Here is a tiny trained network, its code and every weight. The questions are about switching its units off for an input and a target symbol, where a switched-off unit gives its printed mean instead of its output.

import numpy as np


def w(rows, s, z=0):
    codes = np.array(rows[::2]) - 128.0
    scale = np.full(codes.shape[1], s)
    scale[-1] = z or s
    return codes * scale


def f(y):
    return y / 2 * (1 + np.tanh(0.7978845608 * (y + 0.044715 * y**3)))


def softmax(a):
    e = np.exp(a - a.max(-1, keepdims=True))
    return e / e.sum(-1, keepdims=True)


def log_softmax(a):
    a = a - a.max(-1, keepdims=True)
    return a - np.log(np.exp(a).sum(-1, keepdims=True))


def net(x, mask):
    ids = ['αγεζθλπτω'.index(c) for c in x.split()]
    T = len(ids)
    res = E[ids] + P[:T]
    r = res
    for j in range(3):
        rows = slice(3 * j, 3 * j + 3)
        q, k, v = (r @ M[0][rows].T for M in (Q, K, V))
        z = softmax(np.where(np.tri(T) > 0, q @ k.T / 3**0.5, -1e9)) @ v
        o = O[0][rows]
        res = res + np.where(mask[j], z, o[:, -1]) @ o[:, :-1]
    y = f(res @ A[0][:, :-1].T + A[0][:, -1])
    res = res + np.where(mask[3:15], y, B[0][:, -1]) @ B[0][:, :-1]
    return log_softmax(res[-1] @ U[:, :-1].T + U[:, -1])


Q, K, V, O, A, B = {}, {}, {}, {}, {}, {}
E = w([
[101,123,149,46],'α',
[45,202,120,197],'γ',
[149,37,122,51],'ε',
[238,98,63,117],'ζ',
[142,88,57,210],'θ',
[143,254,100,130],'λ',
[50,123,107,216],'π',
[64,192,148,116],'τ',
[108,36,129,121],'ω',
],0.0094)
P = w([
[151,123,206,156],'0',
[118,152,33,105],'1',
[107,141,34,119],'2',
[108,126,1,120],'3',
[119,127,101,114],'4',
[129,139,71,111],'5',
],0.0083)
Q[0] = w([
[152,26,88,132],'h1',
[117,170,1,77],'h1',
[225,137,192,162],'h1',
[160,96,212,107],'h2',
[84,180,217,176],'h2',
[233,181,225,163],'h2',
[167,59,109,46],'h3',
[111,181,161,188],'h3',
[129,162,126,136],'h3',
],0.0099)
K[0] = w([
[105,188,182,93],'h1',
[149,75,216,198],'h1',
[54,137,85,124],'h1',
[83,181,34,180],'h2',
[135,128,74,52],'h2',
[14,66,2,100],'h2',
[176,55,91,54],'h3',
[101,181,144,159],'h3',
[147,138,139,186],'h3',
],0.0093)
V[0] = w([
[70,51,158,218],'h1',
[12,139,172,83],'h1',
[182,120,106,215],'h1',
[109,101,37,174],'h2',
[82,32,144,108],'h2',
[241,69,96,54],'h2',
[111,93,73,70],'h3',
[69,177,137,162],'h3',
[141,165,127,177],'h3',
],0.011)
O[0] = w([
[9,32,69,94,164],'h1',
[33,144,235,126,85],'h1',
[176,63,74,132,206],'h1',
[77,88,2,149,64],'h2',
[4,120,148,24,13],'h2',
[173,195,57,44,11],'h2',
[157,134,212,111,252],'h3',
[100,183,100,168,165],'h3',
[121,102,79,171,158],'h3',
],0.0093,0.0017)
A[0] = w([
[170,64,212,76,113],'n1',
[55,240,95,180,40],'n2',
[68,190,255,121,182],'n3',
[187,230,180,96,140],'n4',
[159,197,86,149,103],'n5',
[189,99,135,106,82],'n6',
[102,201,75,117,180],'n7',
[59,232,60,179,114],'n8',
[111,102,161,125,99],'n9',
[231,153,105,143,88],'n10',
[56,81,151,121,110],'n11',
[141,175,200,175,255],'n12',
],0.007,0.0042)
B[0] = w([
[83,186,206,167,186],'n1',
[98,172,252,135,203],'n2',
[97,254,4,151,225],'n3',
[204,143,125,69,226],'n4',
[124,31,170,149,206],'n5',
[88,104,190,132,153],'n6',
[161,77,182,112,212],'n7',
[113,68,225,139,253],'n8',
[84,108,118,144,129],'n9',
[94,11,190,115,244],'n10',
[71,96,132,84,185],'n11',
[148,225,89,141,250],'n12',
],0.006,0.0049)
U = w([
[130,181,113,89,211],'α',
[85,139,166,199,183],'γ',
[101,119,200,57,212],'ε',
[176,89,112,109,128],'ζ',
[123,129,1,174,154],'θ',
[183,140,167,214,85],'λ',
[74,93,136,185,152],'π',
[122,198,104,173,70],'τ',
[61,91,142,107,4],'ω',
],0.0076,0.0024)

Each question gives the input, a string of symbols that net reads in full, and the target symbol t.
The units are the heads (3 rows each of Q, K, V and O) and the neurons (one row each of A and B). Each row of codes is followed by its name. A weight is (code - 128) times the scale printed after its matrix; where a second scale follows, it is the last column's (O, A, B and U).
mask holds one flag per unit, heads first, then neurons. A switched-off unit (its flag False) gives its mean, the last column of its rows in O or B, instead of its output. The means were averaged over made-up inputs and are rounded, as every weight is.
A unit's drop is (log p(t) with every unit on - log p(t) with that unit switched off) / (log p(t) with every unit on - log p(t) with every unit switched off).
The circuit of an input: a set's keep is (log p(t) with only the set's units on - log p(t) with every unit switched off) / (log p(t) with every unit on - log p(t) with every unit switched off). Starting from the 12 units with the biggest drops (on a tie, the unit counted first), units are removed one at a time, each time the one whose removal leaves the highest keep (on an exact tie, the one counted first), for as long as the keep stays at least 0.8.
units of the circuit, in order: the units of the circuit, biggest drop first
top k neurons: the k neurons with the biggest drops, biggest first
drop of u: that unit's drop, to one decimal
input ω ε ζ, target ε: units of the circuit, in order : (h3; h2)
input θ ζ θ λ γ, target θ: units of the circuit, in order : (h2)
input π θ ζ α, target ω: units of the circuit, in order : (h1; h2)
input λ λ τ, target λ: units of the circuit, in order : (h2; h1)
input ε ε ε π τ τ, target α: top 2 neurons : (n3; n10)
input λ γ ζ ζ, target λ: units of the circuit, in order : (h2; h1)
input γ λ λ, target γ: units of the circuit, in order : (h3; h2; h1; n2)
input γ π ω λ, target π: units of the circuit, in order : (h2; h1)
input ε ε λ, target ε: units of the circuit, in order : (h2; n7; n8)
input ζ ζ λ ω, target ζ: units of the circuit, in order : (h1; h2; n10; h3)
input λ ε τ γ, target λ: units of the circuit, in order : (h2; h1)
input θ λ θ θ λ ω, target θ: top 2 neurons : (n8; n2)
input θ τ θ, target θ: units of the circuit, in order : (h1; h2)
input λ ω θ π, target λ: units of the circuit, in order : (h2)
input ε λ γ, target ε: top 3 neurons : (n8; n2; n7)
input λ π λ ζ τ, target λ: units of the circuit, in order : (h1; h2)
input γ τ λ, target γ: top 2 neurons : (n2; n8)
input ω α ε ζ α, target α: drop of n10 : 0.2
input λ γ ε ε, target λ: drop of h3 : 0.1
input ε ω π, target ε: drop of n8 : 0.1
input ζ α ζ λ, target ζ: drop of h2 : 0.2
input θ θ γ, target θ: units of the circuit, in order : (h1)
